Each row has a hidden stage along a path, written after it and counted from one end. A new block has a new path.
[-226  -33   89   98  341 -123  -31 -168 -348  288  -61  312   67  119
 -234  210  -74 -135   77 -182  339  107 -130  -26  163  -32   90  100
   49  241  -85   31  364   91  210  165  140  -44 -259  -20 -239  -87
  301   82  155] : 6
[ 102   59 -154  -76 -429  100    8  -42  248   83 -171  158  385   95
  130   96 -258 -208  -16  230   95  -20 -151  222 -152 -161  -52 -371
  -52 -194 -284  -38   88   62  -75  208  109  -92 -343  217  -42  141
   32  274 -343] : 5
[   6   36 -142  -59 -254  136  136 -170  135  -77 -214  138  363    1
   99   13   -7    2   11  147   77  -64   37  176 -173 -163  -49 -538
  -71  -79   52  -79  -63  -45  -89   21  108 -193 -206    7  204  205
 -133  219 -306] : 19
[ 173   60 -101 -187  -71  149  129  -88   10 -203 -316   47  469   63
  135   61   50    3  -76  169   19  253   37  168 -210 -179   29 -502
 -212  -45  112  123 -295  -50  -11  131  244 -291 -230 -113  163  123
 -101  -34 -305] : 15
[-562   24   44  173  130   24    6   -4 -183  135  -52  381   -7  -17
 -210   21  208 -163    1 -259  218   47   73  -75   35   12  -30    7
  123  154  151  -73  551  223   80   77   92 -162   69  -71 -338 -159
  378   87  155] : 16
[-102  111  174 -196  -67   90 -183 -178  151  -26  -31 -141 -455  126
 -160   29  149  157    8 -608  366  139  472   46 -138 -126  -32  194
  121  386  335 -116  -60 -234 -139  -11  219  -99  272  -29  396  281
   10 -244  315] : 23
[-124  144  274 -282 -178   59 -258  -49  233   41   17 -244 -393  291
  -83   42 -107  -25  -29 -547  411  215  253   18  -96  -53  -62  284
  192  305  124  -46   99 -174 -106   47  194  -69   35  139  229  300
   62 -129  308] : 12
[ 198  -58 -163 -510  -20  -64  226  468 -171  353 -243 -231 -274 -441
 -338  267   -1 -155  249 -118 -289  -94 -166 -306 -139 -446    4   98
  119 -218 -152  133  247  192   -5   21 -276    4 -197  516 -163  222
  338  180  226] : 5
[-111   30  256 -290   97  -28 -121  107  184 -256  -30  -42 -188  138
  -98  -14    7  -69 -121 -450  311  332  281  -74 -127  -99 -101  273
   75  340  317 -125   -6  -50   28  -30  282 -310  155  -54  207  169
  176 -345  190] : 10
[  30   77  287 -324   72  -92   45  152   76 -184   41  -67 -133  150
 -221  104 -137   -6  -86 -407  177   26  229 -156  -97 -219  -45  257
  128  148  176 -322   10  -74   -8  -64  187 -126   35  153  142  223
  159 -127  150] : 0
[-131 -171 -218 -409  135   22  298  346 -167   75 -315 -177 -446 -626
 -183   46  540   17  136 -161 -215   90   63 -249 -224 -223 -145   27
   45   90  374  273  202  224   32  -81 -274 -197   91   42  -39   91
  211 -119  324] : 21
[-381  135   67  234 -299   39 -200 -260  -42  601   14  333 -250  155
 -266  159   23   23  264 -426  295 -265  130   97    2 -175  183  -29
  200  -25 -295 -177  529   41 -139  155  -18  173  -48  316 -226   11
  355  409  225] : 22
[-461  123 -351 -140 -203  314  192   56   62  -35  -83 -115  265  -25
  125 -120   71  -85  -66 -218 -110    3  336  169  -92   -7  -96  -95
  -38  135  -17  119 -183 -111  170  288  110   97  336 -112  -96   48
 -158  162 -245] : 16
[-176  130  349 -337 -200   15  -42  176  246 -114   66 -244 -342  266
  -98   30 -111  -96 -185 -429  243   72  199 -136 -125   -9 -148  338
  215  166  148 -202  271  -39  -83   -5   99  -57  -18  210  -11  223
  128  -76  254] : 4
[-239   -8  165  153   45 -116 -317 -171 -183   95  202 -191 -158 -246
  162   49  -20   20  266   93  101   11 -200  183 -125 -253 -296  173
  608  142  503  -38  -12   87  -91 -289  -99  -27  267  263 -222  232
  -77  208  108] : 19
[-180    5  -66  175  199 -102 -111   42 -208  265  -40  563  138  -91
 -344  191  -47 -234  117 -224  190   37  -21  -14   63 -259   74  118
   68   41 -127 -167  365  246  109  212  207 -115   93   84 -328 -172
  580   35   58] : 2
[ -43   87  320 -343   55  -10 -124  -79  112 -104  -17 -223 -299  256
 -116   34  -27  121  -19 -565  373  230  304  -42  -97 -110  -11  213
  107  353  265  -86 -111 -233  -38  -47  230 -148   12   -2  380  312
    3 -215  285] : 14
[ -99   18   83   66  174 -137  -84 -127 -266  422  -44  352   57  136
 -309  262 -171  -89  189 -272  275  -16  -96  -16  109 -211  198   81
   51   63 -297  -78  307   73  120  199  125   36 -252  178 -217  -41
  406  193  134] : 5
[-349 -105  261  -42 -185 -220 -186  148  141    3  221  -97 -212 -274
  231  -98   17   61  272   -9  -36  -80 -183   57 -296 -323 -282  184
  545  -64  321 -186   69  243  -83 -360 -247 -106  173  393 -284  182
  133  281   70] : 16
[ 225  -33  -53 -239 -172   -8  197   19  166 -173 -221  152  474   78
  163   67 -117   -4  -71  212   -1   86  -87  145 -227 -212   12 -384
 -217 -152 -137  -40 -222   33   43  140  145 -201 -388   34   68   88
    8   77 -368] : 3
[  32   64  464 -442   26 -108  -23  -50   69  -10   14 -321 -336  418
  -78  120 -141  174  -46 -511  336  161  157  -91  -88  -64   68  303
   69  273   27  -56  -61 -229   31   10  115   10 -306  135  204  273
    9 -103  314] : 6
[-376  207 -383  -97 -545  364  122   53  211  163  -83  -51  124  -18
   50  -64   85  -10   47 -313 -202 -215  470  222 -208 -185   36 -153
  -30  -85 -252  -20 -148 -122  -11  331   40  224  416  149 -124   77
  -48  308 -246] : 22
[-198 -117  373 -109   12 -278 -161   25  -38    3  189 -235 -128  -96
  279    6 -105   80  230   94   51   56 -323   69 -207 -240 -219  204
  483   43  279  -31  -39  145   31 -329 -206  -73 -111  345 -268  207
  -13  242   81] : 12
[-236  -14  149 -220  -45  -49 -160  164  339 -159   52   75 -266   29
 -120  -63  -62 -173  -83 -475  347  178  246  -59 -102  -89 -205  362
  164  325  217 -234  192   35   13  -17  213 -252  247   25  160  163
  265 -240  178] : 6
[-142  240 -351  -85 -431  349   -8 -157   84  255 -124  -94  146   90
   35   47   30  102  120 -338  -86  -83  456  333 -174 -244  158 -171
  -91  -10 -287   89 -379 -259  -21  409  158  260  330  101   24  119
 -114  219 -207] : 22
[-292  -49  178   94    8  -50 -228  -41 -112  -96   72 -183 -286 -299
  254  -14  314   31   82  153   21  211 -100  157 -271 -137 -328  167
  460  167  668  101   51  219  -93 -243 -116 -169  311  105 -356   63
   -9  -54  155] : 24
[-146  -74 -320 -383   97   50  263  505 -177  173 -219 -196 -247 -650
 -367  115   97 -354  177  -95 -250 -103  -72 -367  -46 -304 -238   68
  258  -19  216   89  448  232   30 -138 -254 -164  129  329  -90  266
  229  154  202] : 13
[-199  120   21  194  -78   38 -285 -323 -137  511  -56  319 -216  109
 -276  190   99   87  265 -474  336  -17  205  160  -10 -235  219   20
   97  121 -149  -51  226  -31  -92  218  154   76   86  129  -63   -3
  342  125  244] : 22
[-184  -52   62   79  106 -148 -114  -57 -104  319  -56  470   10   66
 -203  157  -24  -91  128 -263  301   90  -75   31   21 -157  119  107
   -1   86 -228  -56  344  188  121  227  132  -71 -181   61 -254 -154
  505   55  129] : 4
[ 239  -36 -236  -77  -11    9   67  -27   93 -169 -200  299  606  -99
   44   85 -223 -182    5  242   49   96  -70  180 -123 -311  -56 -366
 -133  -53  -31 -113 -246   31   67  104  277 -298 -104   -8  163  137
   34   33 -448] : 5
[-330 -101  242   78  -17 -144 -222  -54  -35  -94  154 -158 -273 -282
  306  -65  238  108  153  117   43  113 -137  165 -282 -172 -332  186
  502  149  609    1   -4  205  -70 -319 -169 -141  260  149 -299  103
  -21   48  130] : 22
[ -55  -81  -85 -154 -220  -11  200  110  284 -235 -158  261  517   -7
  199  -60 -131 -136  -48  217  -13    9  -67  107 -218 -182  -82 -392
 -122 -137 -101 -151  -60  121   88    9   92 -300 -250   54   12   86
   41  187 -443] : 9
[-243    1 -347 -208 -139  125  167   92  156  -19  -48   68  294  -17
  154  -71  -32  -19  -28 -245  -55   51  271  246 -124 -111  -23   73
 -176  140 -255   75 -363  -74  287  410  157  127  240 -119  -70  -55
    1   35 -286] : 0
[ 156   44 -257  -81 -207  127   47   85  175 -156 -252  244  572 -105
   48   69 -188 -314  -34  287  -20  103  -50  146 -170 -287  -88 -450
  -85 -163  -30  -84  -57   97  -36   94  239 -348  -77  104   60  155
   65   95 -451] : 9
[   4 -114  324  -97  168 -290 -221  -21 -166  -16  164 -253 -110 -119
  268   99  -97   74  165  162   72  218 -365  132 -181 -239 -225  326
  426  123  335   81 -184  137   67 -188  -94  -45  -64  243 -308  135
    3   30  104] : 4
[-139  106  300 -365 -237   82  -84  150  352 -227  -97  -94 -421  148
  -70  -77  305  157 -122 -603  200  259  476  -67 -335 -138  -23  139
   13  155  325 -133    1  -37 -186   -2  187 -267  194   -4  216  141
  238 -335  290] : 19
[-184  268  236 -146 -493  225 -238 -109  300  103  -19 -240 -557  269
 -132   58   82    9  -75 -511  328    6  412   46 -189  -46  -71  121
  246  154  194 -152  317 -152 -349   30  113    1  153  251  147  304
   37  -23  335] : 24
[-209  205 -194 -292 -282  280  200   86   31   39 -116 -245  292  164
   98   -1  -46   26  -16 -251 -200   -4  316  139 -158 -154  103 -138
 -103  -50 -234  123 -346 -195  118  323  108  174  116   90 -104  108
 -140  231 -244] : 14
[ 190 -233 -103 -649  395 -135  339  316 -344  168 -348 -390 -369 -449
 -209  215  211   -3  167 -105 -120  220 -202 -320  -79 -219  -48  147
  -30  177  153  447   56   92  209  -30 -258 -122 -372  107   69  209
  109 -127  363] : 8
[-172   89 -223 -267 -192  132  267   33   32   73   -3 -182  291  118
   99   28 -224   -5  -15 -168 -101 -164  165  153  -51 -102   -2   11
  -49   40 -313   14 -276 -184  223  304   39  286    0  101  -82  125
 -188  300 -266] : 1
[ 137  -49  -94 -486  212    0  289  194 -373  210 -277 -410 -352 -429
 -298  220  242   94  236 -173 -202  -27  -18 -282 -115 -341  -11  -25
  122   25  262  231   36   -3  -15 -125 -243  -37 -131  236  107  317
   24   66  331] : 19
[  66  -31   18 -587   73  -26  361  329 -289  224 -239 -490 -340 -305
 -243  199  136   57  208 -165 -267  -89  -95 -355 -139 -306    5   -9
  143 -106   93  204  148   36    1 -135 -338   18 -314  386  -35  318
   51  221  310] : 15
[-328  -86  210  101    8 -154 -238   96   14 -200  160   -2  -75 -346
  250  -98  166  -17  138  144  -12  139 -150  112 -288 -267 -361  137
  510   44  628 -124    9  298  -77 -344  -76 -284  366  162 -325   76
  124   33   17] : 18
[-350  297 -257 -120 -408  390  190   47   28   52  -57 -246  270  106
   30  -10  -63 -107  -68 -171 -199 -193  340  124 -106  -92  -32 -194
   76  -84  -95  -18  -84 -170  -13  246   76  211  267  163 -174  167
 -205  369 -259] : 18
[ -91   25 -256 -246 -151   60  100  -36  105  159  -22  -22  307  110
  108   16 -230   84  133 -307  -27  -41  211  252  -88 -239  125   39
 -144   80 -450   45 -500 -214  266  372  136  234   74   54   43   89
  -56  202 -281] : 5
[-358  109 -233 -293 -345  261  246  296  244 -168 -146  -18  302    9
  172 -164  180    4  -94 -265 -276   83  406  113 -305 -156   28 -145
 -192  -95 -131   53 -300    1  133  306  112  -29  296  -37 -181  -58
   69   68 -302] : 15
[-274  182 -269 -226 -288  292  116   28   77   71  -95 -194  260  129
  125  -38  -38   -4    1 -289 -112   36  335  213 -135 -114   55  -86
  -87   45 -220  154 -338 -197  135  366  140  177  215   22  -67   91
 -139  187 -236] : 14
[-203  305  341 -237 -376  228 -119   18  202  -66  -18 -343 -404  325
 -123   44   51  -42 -192 -438  249   71  333  -80 -167   15 -113   92
  258  105  310 -145  330 -120 -307  -20  132  -68   54  213   56  299
   10  -30  309] : 18
[  57  -99   61 -709  -27  -72  364  429 -149  263 -282 -484 -445 -239
 -146  171  181   74  178 -212 -252   24 -129 -346 -210 -244   52   81
   24 -111  -93  326  178  102   65  -28 -393   24 -467  390 -118  223
  157  152  357] : 11
[ -64  281  338 -349 -451  171 -215   27  291   83  -33 -338 -479  354
 -127   68    0   76  -45 -607  255  109  364  -24 -224 -134   24  151
  183   54   78 -100  138 -176 -305   69  137   -6   16  300  163  320
  107  -42  345] : 16
[-183  224 -178 -237 -395  264   93 -167   44  290  -50 -317  160  273
  101   43 -178  137  124 -340  -33 -148  271  247  -88 -137  148 -139
  -20   -1 -386  124 -339 -345   57  340   49  370  -20  181   47  239
 -271  412 -162] : 16
[-327   62  140  103 -168   -5  -52 -107  -24  317  -87  387 -173  118
 -202   96  239  110  141 -390  188  -79  189   20 -128 -178  205  -85
   16  -42 -139 -142  376  125  -74  126   28  -30  -67  137 -231 -108
  433  171  187] : 22
[  20    1 -185  -42 -246   63  148   20  162  -92 -150  225  504  -29
  111   53 -217 -253  -83  325   34  -63 -166  143 -113 -130 -152 -384
  -33 -146  -96 -121  112  120    5  105  107 -177 -261  104  -66  106
    2  246 -408] : 3
[-235   57  349 -378  -85  -44    9  177  274 -192   46 -138 -278  208
 -121  -54  -54   11  -73 -560  233   64  315 -177 -147 -111  -72  249
  151  212  186 -273  105  -87  -15 -130  118 -182   51  131  199  261
  137  -83  214] : 12
[ 103  -85 -178 -532  237  -27  328  446 -321  180 -310 -290 -219 -509
 -347  216  135 -150  200 -105 -284   26 -103 -377  -90 -367  -39   26
   90  -50  127  222  183  147   83  -86 -232 -141 -131  303  -47  242
  210   64  244] : 12
[  14 -151  -38 -570  159 -139  403  340 -289  310 -180 -440 -351 -355
 -247  220  -34  -80  219  -80 -186 -175 -271 -383  -17 -222  -81  131
  186   -5  -38  195  323   86  142 -140 -426   77 -448  420  -84  322
   50  305  303] : 7

Each row has a hidden stage along a path, written after it and counted from one end. A new block has a new path.
[  70   22  -16  -27  -50 -176  -21  -83  -11 -197   36 -285  -39   74
   44   17  212  -31  234  269   39  -38  -52 -300  -69  118 -109   64
  121  -52  214   -5 -177   35   17  -25 -240  193   53   25 -187 -174
   43  -13  298] : 16
[-54 -23  92 -42  19  -7  43 -75 -44   6   9 -50 -51  -4 -97   0 -12 -64
 -26   5  57   1  42 -10  29  10 -19  25  19  24 -67  16 -38  73  23  93
  68  99  -1 108 -36   1 -29  12  99] : 17
[  18 -100   55  -38   17  -87  -44   86  -35   25   15   36    6 -101
  -92   -7  -23  -10  -35 -123   43 -100   32   54   34   44   -8    1
 -109  -46  -82  -49  -14  -58  -27   43   41   44  -47  -21  -80  114
   -8  -17  -16] : 24
[ 50 -12 -68  -6 -94  15  -1  30  58  22 -45 -31 -36 -83 -42 -46  57 118
  44 -17 -72  68   4 -37 -58  91  25 -10  36  88 -49  63 -73 -80 -45  12
  44 205   5  36 -52  62 -56  12  30] : 5
[ -63 -188   61  130 -137  -60   45  177  -19  124  169  282  125 -123
  359   95  -17   58   81  -81 -155  145 -113  282  149  173  185 -183
 -127   85 -327    0    7  -55 -238   37  -89  178  -51 -206  148  328
  -67 -179 -169] : 37
[  37  -63   89  -33  -36  -87    6   35  -38   24   28  -23   57   27
    2   16  -20  -95   12   83  -15  -96  -29   66  -70    9   15   10
  -35   12  -15    6  -87   79  -14   44 -103  244   26   42   42   51
  -42 -138  118] : 8
[ -13  -31  -25    6  -61  -24    7   -6   24   31   21    3  -63 -105
   -2    1   85   99   94  -54  -20   71    4  -45   32  151   24   -2
  -10   51 -101   28  -29  -84  -78   57   69   90  -38  -23 -103   40
  -23   47   15] : 21
[ -73   -7  108  -12   49  -41   44  -74  -66    4    6  -48  -70  -45
 -128   -2   43  -84  -87    8  110  -37   38  -34   44   72  -63    8
   21   -7  -78  -21  -70   73    4   73  127   25   59   76  -91   11
   14   -4   47] : 27
[  13 -107  184 -105  121  -75  -26   15  -39  -16   59   -1    4  -50
 -117  -32  -67 -114 -120  -54  141 -176   72   38   40  -58  -23   15
  -73 -126  -27  -85   53   27   94   46    7   44  -84   61  -83   95
   65  -33   80] : 25
[ -51 -202  165    7  126 -100  -27 -116  -11  -71   91  -46  -99  -65
 -171   30   15 -143 -153  -68  110  -72  131  -55    6  -32 -110  -82
  -28 -187   -6 -165  -39  115   72  -41  -25   58  -46  129 -165   97
   81  -25   63] : 29
[ -29 -144   79   12    9 -111  -21 -158  -14 -122   76 -141  -87   53
  -52   71   73  -89   91   52   28   37   70 -157   -7    5  -96  -28
   31  -90   68  -77 -117  115   16    0 -154  171  -24  142 -135  -37
    7  -26  187] : 16
[ -68  -33  127    1   71  -54   45  -56  -65  -16   24  -49  -48  -56
 -125  -15   53  -97 -138   29  112  -48   40  -28   25   74  -70  -36
   32  -40  -60  -42  -80   93   14   30  101   40   63   82  -89   43
   42  -40   37] : 32
[ -42  -26  -35  -28   15   63  -24   11    4   -8  -27   28  -58 -140
  -83  -93   89  103  -68  -89   55   98   97  -60   44  122    7 -105
   54   28 -117   13  -55  -97  -61   28  228   34  -11   23 -144   95
   32    5 -107] : 36
[  -8  -85  -21  -24  -25    8  -40   15   42   50   28   87  -59 -145
   -3  -18   43   67   25 -118   -4   24   55   18   16   93   49  -47
  -53    9 -142  -15    5 -101  -67   51  103   80  -76  -65 -109  113
    1   15  -58] : 23
[   3  -18   22  -58    2  -76  -44   38  -64  -45    8  -18    6  -36
   22  -12   58  -66   35   45   81  -93    5  -32   31   60  -21   -3
  -14  -21  -42  -29  -84  -25  -35   55   14   54   34  -83 -100   28
   22  -58   26] : 26
[ -11  -31 -197 -165  -24  161 -111   95  -12 -266  -33  -42    3  -52
  181  -74  -52  172  221 -110   43  263  135 -146  283 -161  105  -76
  125   20  -60   33  100 -288   51    3    9  -52 -232 -145 -165   76
   -4  248  -55] : 10
[ -40   37 -149  -69 -153   99  -61   70  -87   50  -97  101   39   14
  110  -18   30   96  199  -49  -49  158   32   34   78   95   99  -46
    3  220 -198  128 -146 -124 -216  184  183  142   49  -75   11   26
 -136  -98 -120] : 8
[  18  -76   -9   23  -71   62   19  -25   97   20  -34   16  -82  -86
  -61  -37  -28   88  -59  -88  -81  110   40   18   -8   -8   16  -38
   36   83 -115   37  -24  -35    2    9   54  204   -5  113   -8  151
  -81   41   15] : 1
[ -25  -69    6   -7  -46   23   19  -20   30   85   18   44  -54  -96
  -60   -6   18   75   27  -97  -44   80   45   30  -11   93   55  -24
  -30   62 -130   37  -11  -35  -62   71  100  152  -67   52  -40   73
  -48   14    2] : 14
[ -41  -53   47  -36   63    9   -4   25  -18   30   -9   49  -55 -153
 -129  -48  -15  -71 -187  -84   81  -87   70   67    0    8   -9  -44
  -25  -35 -132  -51  -14    0   23   19  170    8    3  -35  -86  130
   25   16  -71] : 29
[ -38 -126  167  -40   72   10   57  -65   22   56   66   10  -51  -70
 -152   -8  -92  -57 -139  -90   31  -15   85   80   -7  -57   25  -15
  -31  -47  -87  -27   75   85   91   35   39  145 -115  165   -6  109
    1   26   89] : 13
[ -13 -153  137  -74  111   29  -13 -100   22   -7   -2  -40  -83  -40
 -277  -42 -104 -118 -225  -99   67  -66  173   22  -77 -156  -50  -39
   -6  -95  -13  -73   -2  119  140   -2   60  164  -70  239  -61   99
    8   -4   82] : 7
[ -59   -9  101  -28   40  -25   30  -25  -61   35   19   20  -30  -67
  -59  -20   42  -74  -87   11  101  -54   27   19   38   87  -15  -22
    1    3 -116  -15  -52   41  -24   79  137   42   47   10  -66   54
   28  -56   -1] : 29
[ -39 -118    2  -21   29   35  -12 -141   49 -119   31 -101 -123  -40
  -72    2   18  -61  -32   12   11   86  126 -111  -34  -92  -35  -75
   97  -63   10  -59  -45   70   91  -53  -43  156  -67   95 -125   34
   16   77  102] : 10
[  19  -60  152  -78    9  -26   25   10  -26  108   44   44   47    2
  -48  -21  -47  -54  -31   12   22  -85   15  106  -48   27   60   14
  -62   23  -75   30   -1   60   -6  109   21  227  -39  106   52   64
  -18 -138   93] : 10
[ -57  -13   63  -46   14   16   25  -63  -39   41  -16   -6  -66  -42
 -118  -16   -4  -40  -44  -42   61   -6   59    6   23   34  -11   18
   -2   44 -109   20  -44   35   -8  111  147   73   10   80  -53   17
  -34    9   38] : 20
[  54 -120 -141  -32 -108  -52  -71   73   70 -321  179  -75   42  -21
  549   67   76   45  394  188  -80  172  -68 -149  166  -75  125  -98
  117  -77   44  -49   64 -165   30 -128 -464  145 -212 -349 -112   88
   57  123  142] : 15
[  25 -143   78  -89  106  -10  -32  -68   72 -115   65 -106  -94  -90
 -153  -49  -26   16  -51  -91   78   -1  140 -117   19  -93  -26  -13
   25 -151   58  -78   98  -32  165  -51  -44   75 -201  132 -181   60
   76  146  138] : 16
[ -49  -69  -20    6    6    4  -10   -5   10  -16    9   18  -88 -152
  -65  -10   39   39  -36 -117   31   52   65  -26   66   62   -6  -51
   -2  -16 -125  -36  -10  -71  -23    6  120    0  -44  -43 -139  104
    8   93  -60] : 26
[  68   29 -114   45 -227  -44   55  319  -13  102   -7  133  169 -115
  308   30  -69   25   91   82 -206  -34 -234  293  -19   69  188    4
  -63  198 -211  111  -43  -98 -130    9 -128  227   61 -344  220  219
 -159  -57  -63] : 6
[ -40  -28    2  -17   13   19   -2   22  -10  -16   10   29  -29 -118
   -2  -58   75   13  -71   -5   51   31   43  -14   29   95   13  -95
   46   10 -111   -8  -59  -38  -43   12  131   57   16  -42  -96  102
   37  -27  -65] : 35
[  80 -104  -15  -78  -64 -105 -121  156  -22   20   51  110   84  -60
  150    0   36   38  175  -50   -5  -98  -16   50   28  100   74  -22
 -140  -15  -79  -23  -33 -153 -132   78  -69  129  -74 -174  -69  109
   -1 -138  -30] : 23
[ 35 -28  58 -76 -16  14 -14 -21  -6 -35 -39 -56  -8  34 -69 -53 -21  23
   9   0  32  23  53 -50  28 -25 -14  12  41  45 -15  43 -50 -13  21  74
  25 182   4 159 -32  39 -39 -42  98] : 3
[-151  -12  156  131  -12  -34  208 -175  -13   51   78  -86 -138  -65
  -96   86   35  -20  -61    6   -6  156  -40  -11   97  129  -38   29
   71   64 -146   31   -5  153   16   49   63   65   30  165   -2   19
  -49  137  134] : 21
[ -62 -121  191  -42  220  -60   24 -195  -12 -150    5 -238 -192  -71
 -467  -34  -29 -104 -267 -130  207  -59  200 -195   42 -113 -212   27
   58 -217   99 -140   18  121  245  -55   90  -66  -74  337 -254   -8
   89  206  171] : 24
[  69  -41   40  -35  -60  -95   13   96   -3   18   51  -17   73  -28
   89    5    6  -48   61  111  -47 -102  -80   68  -79   42   61   19
  -33   15  -11   20  -42   13  -10   10 -147  236  -15  -71   36   65
  -24  -87  119] : 11
[-111   74   65  -25    6  112   99 -126  -19  205  -82   47 -137 -108
 -279  -61   23   29 -153 -110   54   44   80   48  -31  146    2   42
   12  160 -219  102  -48   49  -55  194  422   65   70  180  -30   -5
  -67   28  -33] : 20
[ -55 -143  114   66   78 -123   16 -115  -19 -161   82 -152  -89  -34
  -97   31   96 -130 -116   76   76    0   62 -141   -4   18 -139 -102
   83 -151   62 -129 -125  149   65 -104 -109   94   39  117 -156   51
   76  -20  116] : 35
[  31  -74  104  -14  -24 -118   35   48  -30   10   65  -34   53   -2
   34   38  -37 -142  -12  110  -23 -135  -66   95  -75  -13   19   22
  -42  -21  -13  -18  -54  108   24   10 -166  220   10  -20   57   67
  -32  -91  147] : 13
[ -51  -69    2   11  -30   13   19  -41   23   34   22   24  -88 -110
  -47    9   25   53   16 -102  -14   86   48   -3   44   76   21  -25
  -12   35 -136    6   -6  -36  -42   54   96   77  -56   17  -79   76
  -34   70   -7] : 20
[ -34  -12   -4  -23  -55   21   32  -28    1   17   20   -5  -41  -50
   29   -2   42   59   93   -8  -14   97   11  -24   46   87   49   -1
   26   77 -104   56  -20  -37  -49   82   57  121  -43    8  -46   22
  -38   37   47] : 16
[ -45  -57  103  -37   36  -28   19  -94  -28    3   23  -36  -68  -18
 -107    6    0  -94  -51    1   68  -41   60  -14   -3    3  -36   11
    0  -16  -57  -23  -47   85   26   76   53  105    0   99  -64   16
   -6  -15   94] : 20
[ -34  -46    9    8    9   -3   10   51   -7    3   14   28  -28 -150
  -42  -50   64   59  -76  -66   34   43   33   -2   48  121   12  -84
   15    3 -119   -9  -33  -66  -47    0  133   36  -10  -28  -99  124
   27    9  -76] : 34
[  54    9  -17  -25  -96   -6   28   82   19  -78   -2  -42   46   -4
  181  -16  -30  -26   52  146  -57    8  -88   37   19  -55   56    3
   79   79  -43   52  -37  -18   31   -8 -147  210   34  -89   61  103
  -58   -5  105] : 3
[ -10  -48   84  -22   12   12   48  -70   16   13  -10  -68  -57  -28
 -151  -26  -19  -31  -95    1   11   13   56  -10  -46  -17  -21   -3
   45   16  -32   14  -40   76   60   22   42  186    1  172  -22   48
  -27    5  106] : 6
[   6  -18  -30  -18  -85   71   23    2   47   21  -15   22  -29  -57
   49  -35   13  105   57  -19  -59  135   13    1   33   46   70  -32
   53  112 -119   77  -16  -71  -40   52   54  189  -26   33   -6   92
  -59   14   15] : 4
[ 37 -46 -40 -17 -81 -11  -4  38  38   0  18 -14  -1 -63  55 -12  45  62
  89  24 -65  53  -9 -12 -36  65  57 -27  19  48 -46  36 -44 -56 -38   6
 -46 207 -40 -28 -35  66 -32 -10  51] : 8
[ 200 -275  -74  -74   -7  -89 -206  168  132 -195   -5  -60    3 -113
  -97  -71  -73  190   59 -263  -50   -1  128 -111   33 -137  -35  -58
  -85 -172  114 -112   51 -261   82 -145 -216  145 -232   63 -201  225
    1   96   32] : 1
